Here is a tiny trained network, its code and every weight. The questions are about switching its units off for an input and a class, where a switched-off unit gives its printed mean instead of its output.

import numpy as np


def w(rows, s, z=0):
    codes = np.array(rows[::2]) - 128.0
    scale = np.full(codes.shape[1], s)
    scale[-1] = z or s
    return codes * scale


def norm(h):
    return h / np.sqrt((h * h).mean(-1, keepdims=True) + 1e-5)


def f(y):
    return y / 2 * (1 + np.tanh(0.7978845608 * (y + 0.044715 * y**3)))


def log_softmax(a):
    a = a - a.max(-1, keepdims=True)
    return a - np.log(np.exp(a).sum(-1, keepdims=True))


def net(x, mask):
    res = np.array(x, float).reshape(1, 3) / 4 @ E
    u = 0
    for l in range(2):
        y = f(norm(res) @ A[l][:, :-1].T + A[l][:, -1])
        res = res + np.where(mask[u : u + 5], y, B[l][:, -1]) @ B[l][:, :-1]
        u += 5
    return log_softmax(norm(res)[-1] @ U[:, :-1].T + U[:, -1])


A, B = {}, {}
E = w([
[148,110,156,189,182,232,211,213,99,79,65],'x0',
[117,109,170,113,2,56,141,43,124,126,120],'x1',
[186,74,61,51,188,173,206,156,55,151,63],'x2',
],0.00077)
A[0] = w([
[159,109,95,120,195,175,151,178,110,107,100,10],'0.n0',
[107,149,172,188,127,168,131,169,150,88,127,97],'0.n1',
[89,234,165,212,149,149,29,167,254,96,217,54],'0.n2',
[106,160,110,101,120,69,65,92,165,158,192,109],'0.n3',
[113,148,144,134,132,144,139,140,146,129,135,24],'0.n4',
],0.003,0.0013)
B[0] = w([
[152,162,81,17,213,206,179,153,116,236,123,177],'0.n0',
[122,93,106,46,75,60,133,63,95,155,106,154],'0.n1',
[8,236,169,197,193,225,101,232,225,151,206,253],'0.n2',
[172,169,66,75,155,95,65,119,182,175,187,221],'0.n3',
[200,94,48,73,121,118,146,127,126,141,119,107],'0.n4',
],0.0015,0.0027)
A[1] = w([
[134,140,133,151,121,116,122,121,149,122,128,2],'1.n0',
[40,221,163,204,153,145,52,183,251,113,234,147],'1.n1',
[134,79,177,133,38,102,171,68,92,87,82,121],'1.n2',
[156,149,77,75,96,32,17,51,186,162,228,133],'1.n3',
[87,123,169,149,51,46,73,52,148,105,166,152],'1.n4',
],0.0032,0.0026)
B[1] = w([
[176,59,77,179,100,85,116,176,138,79,136,109],'1.n0',
[77,218,203,22,51,181,75,4,186,223,192,255],'1.n1',
[54,135,181,190,121,79,47,77,109,96,113,147],'1.n2',
[36,243,244,98,67,234,93,84,227,191,212,228],'1.n3',
[184,124,61,65,198,184,194,177,110,166,114,192],'1.n4',
],0.0026,0.0059)
U = w([
[250,7,3,16,253,250,253,253,13,160,14,233],'0',
[6,253,249,4,8,253,5,9,253,253,253,249],'1',
[253,3,3,253,3,3,4,253,253,4,253,3],'2',
[253,3,3,253,3,3,5,253,253,5,253,3],'3',
[253,3,3,253,4,3,5,253,253,5,253,3],'4',
[253,4,3,253,4,3,5,253,253,4,253,3],'5',
[12,5,244,252,9,4,21,10,10,3,10,191],'6',
],0.0037)

Each question gives the input, the list of numbers given to net, and the class t.
The units are the neurons (one row each of A and B). Each row of codes is followed by its name. A weight is (code - 128) times the scale printed after its matrix; where a second scale follows, it is the last column's (A, B and U).
mask holds one flag per neuron, layer by layer. A switched-off neuron (its flag False) gives its mean, the last column of its row in B, instead of its output. The means were averaged over made-up inputs and are rounded, as every weight is.
A unit's drop is (log p(t) with every unit on - log p(t) with that unit switched off) / (log p(t) with every unit on - log p(t) with every unit switched off).
The circuit of an input: a set's keep is (log p(t) with only the set's units on - log p(t) with every unit switched off) / (log p(t) with every unit on - log p(t) with every unit switched off). Starting from all 10 units, units are removed one at a time, each time the one whose removal leaves the highest keep (on an exact tie, the one counted first), for as long as the keep stays at least 0.8.
units of the circuit, in order: the units of the circuit, biggest drop first
unit that matters most: the unit with the biggest drop
k most important neurons: the k neurons with the biggest drops, biggest first
top k neurons in layer l: the k neurons of layer l with the biggest drops, biggest first
drop when u is switched off: that unit's drop, to one decimal
input [7,-8,1], class 0: top 2 neurons in layer 1 => [1.n1; 1.n3]
input [0,-4,6], class 0: units of the circuit, in order => [1.n1; 1.n3]
input [5,5,3], class 6: units of the circuit, in order => [1.n1; 1.n3; 0.n2; 1.n4]
input [6,8,-2], class 6: unit that matters most => 1.n2
input [7,-7,-1], class 0: 2 most important neurons => [1.n1; 1.n3]
input [4,-2,6], class 0: 2 most important neurons => [1.n1; 1.n3]
input [4,6,5], class 6: top 4 neurons in layer 1 => [1.n1; 1.n3; 1.n4; 1.n2]
input [2,-3,6], class 0: 2 most important neurons => [1.n1; 1.n3]
input [-4,-4,8], class 0: units of the circuit, in order => [1.n1; 1.n3]
input [-2,2,5], class 6: top 3 neurons in layer 0 => [0.n2; 0.n3; 0.n0]
input [7,-8,-2], class 0: 3 most important neurons => [1.n3; 1.n1; 0.n0]
input [6,-8,0], class 0: top 2 neurons in layer 1 => [1.n1; 1.n3]
input [0,-6,1], class 0: 3 most important neurons => [1.n3; 1.n1; 0.n2]
input [4,2,8], class 0: units of the circuit, in order => [1.n1]
input [7,8,-3], class 6: top 3 neurons in layer 1 => [1.n2; 1.n1; 1.n3]
input [8,4,-4], class 6: drop when 1.n3 is switched off => 0.3
input [4,3,1], class 6: drop when 0.n2 is switched off => 0.3
input [7,7,4], class 6: drop when 1.n3 is switched off => 0.2
input [5,8,2], class 6: drop when 1.n1 is switched off => 0.1
